Below is a small trained network, with its code and all its weights. Each question gives an input and a class and asks what happens when units are switched off, that is, made to give their printed mean instead of their output.

import numpy as np


def w(rows, s, z=0):
    codes = np.array(rows[::2]) - 128.0
    scale = np.full(codes.shape[1], s)
    scale[-1] = z or s
    return codes * scale


def f(y):
    return y / 2 * (1 + np.tanh(0.7978845608 * (y + 0.044715 * y**3)))


def log_softmax(a):
    a = a - a.max(-1, keepdims=True)
    return a - np.log(np.exp(a).sum(-1, keepdims=True))


def net(x, mask):
    res = np.array(x, float).reshape(1, 4) / 4 @ E
    y = f(res @ A[0][:, :-1].T + A[0][:, -1])
    res = res + np.where(mask, y, B[0][:, -1]) @ B[0][:, :-1]
    return log_softmax(res[-1] @ U[:, :-1].T + U[:, -1])


A, B = {}, {}
E = w([
[123,204,171,197,132,71,182,120],'x0',
[145,108,96,210,20,138,171,177],'x1',
[80,182,166,110,146,206,183,58],'x2',
[56,149,180,171,72,76,10,102],'x3',
],0.013)
A[0] = w([
[210,51,71,114,110,149,241,156,162],'N1',
[191,115,85,158,158,124,190,100,117],'N2',
[158,82,82,38,134,134,30,116,119],'N3',
[76,191,204,211,65,68,99,108,166],'N4',
[150,163,88,108,123,150,230,150,89],'N5',
[166,105,88,169,45,188,101,158,102],'N6',
[11,163,154,82,115,120,102,86,134],'N7',
[254,74,86,157,163,106,175,134,253],'N8',
[67,163,232,52,186,223,137,70,104],'N9',
[154,160,84,133,114,151,197,139,81],'N10',
[168,137,138,156,171,32,157,151,75],'N11',
[187,58,137,79,126,53,82,156,169],'N12',
[58,64,128,111,142,83,59,118,249],'N13',
[33,142,160,216,68,68,134,144,106],'N14',
[182,158,101,92,197,157,183,157,159],'N15',
[4,123,146,79,156,170,156,103,121],'N16',
[160,117,78,146,119,123,139,168,111],'N17',
[160,90,52,189,59,148,103,95,142],'N18',
],0.012,0.0033)
B[0] = w([
[137,100,66,143,77,249,225,199,248],'N1',
[139,204,125,118,108,178,168,154,190],'N2',
[145,113,148,75,81,108,27,182,200],'N3',
[88,131,95,158,103,35,167,104,238],'N4',
[102,151,152,60,104,161,180,136,210],'N5',
[127,78,164,165,169,122,144,140,196],'N6',
[32,76,104,154,126,142,94,70,194],'N7',
[187,165,92,103,150,181,119,196,223],'N8',
[54,132,169,166,179,168,82,95,254],'N9',
[132,140,155,86,106,155,179,158,187],'N10',
[195,191,103,180,181,96,139,117,168],'N11',
[210,157,170,106,117,103,83,186,198],'N12',
[157,165,130,108,82,92,50,133,192],'N13',
[101,119,86,117,89,54,173,97,221],'N14',
[94,182,117,84,93,158,97,74,218],'N15',
[91,135,139,155,189,133,94,70,198],'N16',
[138,113,144,145,176,151,122,143,171],'N17',
[115,63,173,146,118,116,140,174,192],'N18',
],0.011,0.02)
U = w([
[82,151,240,138,168,149,193,87,92],'0',
[78,95,149,175,205,144,78,65,185],'1',
[200,178,120,210,183,47,159,132,181],'2',
[75,105,89,155,86,7,183,98,80],'3',
[162,24,149,207,122,152,205,188,252],'4',
[150,145,85,90,129,207,188,157,30],'5',
[180,111,173,83,113,85,61,168,98],'6',
],0.012,0.002)

Each question gives the input, the list of numbers given to net, and the class t.
The units are the neurons (one row each of A and B). Each row of codes is followed by its name. A weight is (code - 128) times the scale printed after its matrix; where a second scale follows, it is the last column's (A, B and U).
mask holds one flag per neuron, in row order. A switched-off neuron (its flag False) gives its mean, the last column of its row in B, instead of its output. The means were averaged over made-up inputs and are rounded, as every weight is.
A unit's drop is (log p(t) with every unit on - log p(t) with that unit switched off) / (log p(t) with every unit on - log p(t) with every unit switched off).
The circuit of an input: a set's keep is (log p(t) with only the set's units on - log p(t) with every unit switched off) / (log p(t) with every unit on - log p(t) with every unit switched off). Starting from the 12 units with the biggest drops (on a tie, the unit counted first), units are removed one at a time, each time the one whose removal leaves the highest keep (on an exact tie, the one counted first), for as long as the keep stays at least 0.8.
units of the circuit, in order: the units of the circuit, biggest drop first
top k neurons: the k neurons with the biggest drops, biggest first
drop when u is switched off: that unit's drop, to one decimal
input [-3,-2,3,-3], class 0: units of the circuit, in order	(N9)
input [2,-3,3,-4], class 0: top 2 neurons	(N9, N1)
input [-6,6,8,0], class 4: units of the circuit, in order	(N15, N6)
input [-5,-7,3,-6], class 1: top 2 neurons	(N9, N16)
input [-2,2,3,0], class 0: top 2 neurons	(N1, N8)
input [-3,6,0,-3], class 4: top 3 neurons	(N6, N18, N15)
input [2,-8,-3,3], class 6: top 3 neurons	(N13, N3, N12)
input [-3,3,6,6], class 3: top 2 neurons	(N4, N14)
input [7,-6,6,4], class 1: drop when N9 is switched off	0.2
input [7,-7,0,0], class 1: drop when N1 is switched off	0.0
input [-3,7,5,-2], class 4: drop when N8 is switched off	0.1
